Below is a small trained network, with its code and all its weights. Each question gives an input and a class and asks what happens when units are switched off, that is, made to give their printed mean instead of their output.

import numpy as np


def w(rows, s, z=0):
    codes = np.array(rows[::2]) - 128.0
    scale = np.full(codes.shape[1], s)
    scale[-1] = z or s
    return codes * scale


def f(y):
    return np.maximum(y, 0)


def log_softmax(a):
    a = a - a.max(-1, keepdims=True)
    return a - np.log(np.exp(a).sum(-1, keepdims=True))


def net(x, mask):
    res = np.array(x, float).reshape(1, 4) / 4 @ E
    y = f(res @ A[0][:, :-1].T + A[0][:, -1])
    res = res + np.where(mask, y, B[0][:, -1]) @ B[0][:, :-1]
    return log_softmax(res[-1] @ U[:, :-1].T + U[:, -1])


A, B = {}, {}
E = w([
[183,185,71,40,208,70,20,188,161,42],'x0',
[70,127,56,205,253,255,35,137,87,154],'x1',
[236,60,180,209,187,36,95,93,30,86],'x2',
[148,232,30,80,212,118,232,83,8,183],'x3',
],0.0067)
A[0] = w([
[87,72,173,241,3,149,221,89,116,231,60],'neuron 0',
[33,108,70,169,240,211,66,124,56,130,114],'neuron 1',
[10,171,104,18,73,209,117,222,211,173,159],'neuron 2',
[181,215,105,94,70,29,220,75,76,136,219],'neuron 3',
[126,72,225,165,46,104,74,180,190,106,4],'neuron 4',
[195,207,104,58,110,48,53,238,178,38,241],'neuron 5',
[207,49,204,220,206,37,87,108,33,84,37],'neuron 6',
[121,48,152,193,92,161,28,193,240,84,14],'neuron 7',
[84,110,92,226,196,228,42,157,110,136,7],'neuron 8',
[95,6,166,192,39,148,44,217,213,113,71],'neuron 9',
],0.0062,0.0026)
B[0] = w([
[115,2,49,235,139,62,31,158,94,174,234],'neuron 0',
[50,60,130,75,66,172,120,213,93,113,240],'neuron 1',
[205,84,111,214,73,216,163,12,225,80,245],'neuron 2',
[53,82,83,46,41,176,149,168,47,97,240],'neuron 3',
[25,133,99,78,119,200,180,202,42,127,214],'neuron 4',
[60,28,86,224,101,101,29,137,98,175,255],'neuron 5',
[171,167,123,193,81,205,221,24,213,37,249],'neuron 6',
[73,161,9,97,157,193,176,164,60,140,232],'neuron 7',
[33,98,196,67,10,134,62,97,128,70,218],'neuron 8',
[72,149,55,142,105,247,182,191,64,68,250],'neuron 9',
],0.0065,0.0091)
U = w([
[88,195,13,30,167,176,235,184,29,146,217],'0',
[197,139,155,204,63,200,213,17,221,38,176],'1',
[101,11,60,182,156,48,39,185,124,170,211],'2',
[58,49,213,30,12,89,142,199,109,84,97],'3',
[139,117,134,132,132,147,162,210,164,144,152],'4',
[251,219,195,87,219,34,193,202,187,210,3],'5',
[239,254,222,146,227,97,215,134,250,164,3],'6',
],0.006,0.0044)

Each question gives the input, the list of numbers given to net, and the class t.
The units are the neurons (one row each of A and B). Each row of codes is followed by its name. A weight is (code - 128) times the scale printed after its matrix; where a second scale follows, it is the last column's (A, B and U).
mask holds one flag per neuron, in row order. A switched-off neuron (its flag False) gives its mean, the last column of its row in B, instead of its output. The means were averaged over made-up inputs and are rounded, as every weight is.
A unit's drop is (log p(t) with every unit on - log p(t) with that unit switched off) / (log p(t) with every unit on - log p(t) with every unit switched off).
The circuit of an input: a set's keep is (log p(t) with only the set's units on - log p(t) with every unit switched off) / (log p(t) with every unit on - log p(t) with every unit switched off). Starting from all 10 units, units are removed one at a time, each time the one whose removal leaves the highest keep (on an exact tie, the one counted first), for as long as the keep stays at least 0.8.
circuit, biggest first: the units of the circuit, biggest drop first
most important unit: the unit with the biggest drop
top k neurons: the k neurons with the biggest drops, biggest first
drop when u is switched off: that unit's drop, to one decimal
input [8,-2,5,6], class 2: top 3 neurons => [neuron 5; neuron 9; neuron 7]
input [-5,-4,-6,-3], class 1: most important unit => neuron 2
input [1,5,3,-6], class 0: circuit, biggest first => [neuron 7; neuron 9]
input [6,5,0,-7], class 0: top 4 neurons => [neuron 7; neuron 9; neuron 0; neuron 4]
input [6,7,-3,2], class 3: top 3 neurons => [neuron 8; neuron 1; neuron 0]
input [6,8,-6,-3], class 3: top 2 neurons => [neuron 8; neuron 1]
input [4,-3,-2,-6], class 0: top 4 neurons => [neuron 7; neuron 9; neuron 4; neuron 0]
input [4,7,2,4], class 3: circuit, biggest first => [neuron 8; neuron 1]
input [0,2,-6,-4], class 1: top 2 neurons => [neuron 2; neuron 3]
input [-8,-4,-7,-3], class 2: top 2 neurons => [neuron 0; neuron 6]
input [3,7,0,6], class 3: circuit, biggest first => [neuron 8; neuron 1; neuron 7]
input [4,8,-2,7], class 3: top 2 neurons => [neuron 8; neuron 1]
input [-4,1,-2,0], class 2: circuit, biggest first => [neuron 6; neuron 0]
input [1,3,7,-1], class 1: circuit, biggest first => [neuron 6]
input [5,6,-1,-6], class 0: top 3 neurons => [neuron 7; neuron 9; neuron 0]
input [-2,6,-2,3], class 3: top 3 neurons => [neuron 8; neuron 1; neuron 7]
input [-7,6,-2,1], class 2: top 2 neurons => [neuron 0; neuron 3]
input [5,-4,-2,-3], class 2: top 2 neurons => [neuron 5; neuron 6]
input [8,-3,6,5], class 2: top 2 neurons => [neuron 5; neuron 2]
input [-2,3,6,0], class 1: most important unit => neuron 6
input [-7,5,-4,2], class 2: top 2 neurons => [neuron 0; neuron 6]
input [-1,1,-7,4], class 1: drop when neuron 2 is switched off => 0.6
input [-2,-4,-2,-7], class 0: drop when neuron 5 is switched off => 0.0
input [-6,-5,-6,0], class 1: drop when neuron 8 is switched off => 0.1
input [3,-7,-3,-8], class 0: drop when neuron 7 is switched off => 0.2
